Below are the code and all the weights of a small trained network. Each question names an input and a class and asks about switching units off, where a switched-off unit gives its printed mean instead of its output.

import numpy as np


def w(rows, s, z=0):
    codes = np.array(rows[::2]) - 128.0
    scale = np.full(codes.shape[1], s)
    scale[-1] = z or s
    return codes * scale


def f(y):
    return np.maximum(y, 0)


def log_softmax(a):
    a = a - a.max(-1, keepdims=True)
    return a - np.log(np.exp(a).sum(-1, keepdims=True))


def net(x, mask):
    res = np.array(x, float).reshape(1, 7) / 4 @ E
    y = f(res @ A[0][:, :-1].T + A[0][:, -1])
    res = res + np.where(mask, y, B[0][:, -1]) @ B[0][:, :-1]
    return log_softmax(res[-1] @ U[:, :-1].T + U[:, -1])


A, B = {}, {}
E = w([
[43,176,9,93,149,214,47,202],'x0',
[138,131,121,132,138,119,135,136],'x1',
[136,129,124,122,152,123,132,125],'x2',
[6,200,205,231,182,108,171,155],'x3',
[131,131,120,125,136,121,135,128],'x4',
[111,142,135,108,102,115,122,124],'x5',
[55,22,179,25,130,135,202,197],'x6',
],0.015)
A[0] = w([
[53,199,156,223,152,109,145,131,168],'neuron 0',
[254,148,52,120,47,143,82,91,228],'neuron 1',
[173,34,97,42,95,126,122,144,130],'neuron 2',
[47,184,12,79,160,202,54,217,136],'neuron 3',
[75,167,173,129,170,134,210,181,98],'neuron 4',
[69,3,167,59,142,114,175,235,130],'neuron 5',
[188,171,215,139,91,101,197,68,250],'neuron 6',
],0.01,0.011)
B[0] = w([
[101,184,130,205,129,115,122,37,202],'neuron 0',
[122,74,100,47,173,54,83,144,222],'neuron 1',
[190,140,84,129,36,188,174,162,202],'neuron 2',
[53,163,64,128,154,155,81,176,252],'neuron 3',
[90,136,214,141,162,118,142,120,176],'neuron 4',
[88,118,151,120,87,155,246,161,234],'neuron 5',
[198,87,162,148,116,106,128,98,201],'neuron 6',
],0.013,0.034)
U = w([
[183,57,148,91,146,80,93,106,237],'0',
[124,129,97,86,166,115,33,174,161],'1',
[192,167,177,182,133,107,78,71,139],'2',
[125,246,102,161,151,147,59,105,81],'3',
[201,97,158,96,78,153,191,137,253],'4',
[110,129,65,112,105,205,155,201,25],'5',
[112,101,234,136,136,119,190,110,66],'6',
[17,149,167,137,156,147,148,180,3],'7',
],0.013,0.0038)

Each question gives the input, the list of numbers given to net, and the class t.
The units are the neurons (one row each of A and B). Each row of codes is followed by its name. A weight is (code - 128) times the scale printed after its matrix; where a second scale follows, it is the last column's (A, B and U).
mask holds one flag per neuron, in row order. A switched-off neuron (its flag False) gives its mean, the last column of its row in B, instead of its output. The means were averaged over made-up inputs and are rounded, as every weight is.
A unit's drop is (log p(t) with every unit on - log p(t) with that unit switched off) / (log p(t) with every unit on - log p(t) with every unit switched off).
The circuit of an input: a set's keep is (log p(t) with only the set's units on - log p(t) with every unit switched off) / (log p(t) with every unit on - log p(t) with every unit switched off). Starting from all 7 units, units are removed one at a time, each time the one whose removal leaves the highest keep (on an exact tie, the one counted first), for as long as the keep stays at least 0.8.
circuit, biggest first: the units of the circuit, biggest drop first
most important unit: the unit with the biggest drop
top k neurons: the k neurons with the biggest drops, biggest first
drop of u: that unit's drop, to one decimal
input [0,-7,0,-4,-8,-7,1], class 4: top 2 neurons	[neuron 3; neuron 2]
input [-6,8,8,-2,2,7,-1], class 0: circuit, biggest first	[neuron 5]
input [6,-3,-2,5,7,-6,-1], class 3: top 2 neurons	[neuron 5; neuron 0]
input [-1,5,1,6,3,2,0], class 2: circuit, biggest first	[neuron 5; neuron 3]
input [-2,5,7,1,6,-6,0], class 2: top 2 neurons	[neuron 5; neuron 1]
input [-1,2,8,0,-1,-5,-6], class 0: circuit, biggest first	[neuron 3; neuron 1]
input [5,-3,7,-7,2,1,-1], class 1: top 2 neurons	[neuron 1; neuron 5]
input [-3,5,4,-7,-5,-2,-5], class 0: top 2 neurons	[neuron 1; neuron 3]
input [-4,-7,1,1,6,-1,6], class 6: top 2 neurons	[neuron 4; neuron 5]
input [4,-8,-1,8,-6,5,0], class 3: top 2 neurons	[neuron 0; neuron 5]
input [-5,-3,6,-6,3,-1,-7], class 0: drop of neuron 2	0.0
input [-1,1,-7,-8,-8,2,6], class 4: drop of neuron 3	5.8
input [-7,-8,-7,-8,3,7,-5], class 0: drop of neuron 1	1.0
input [-4,5,-3,4,6,-3,-2], class 2: drop of neuron 5	0.3
input [-2,0,-3,2,-3,-3,-8], class 2: most important unit	neuron 3
input [-3,0,-5,7,3,-8,-1], class 2: top 2 neurons	[neuron 5; neuron 0]
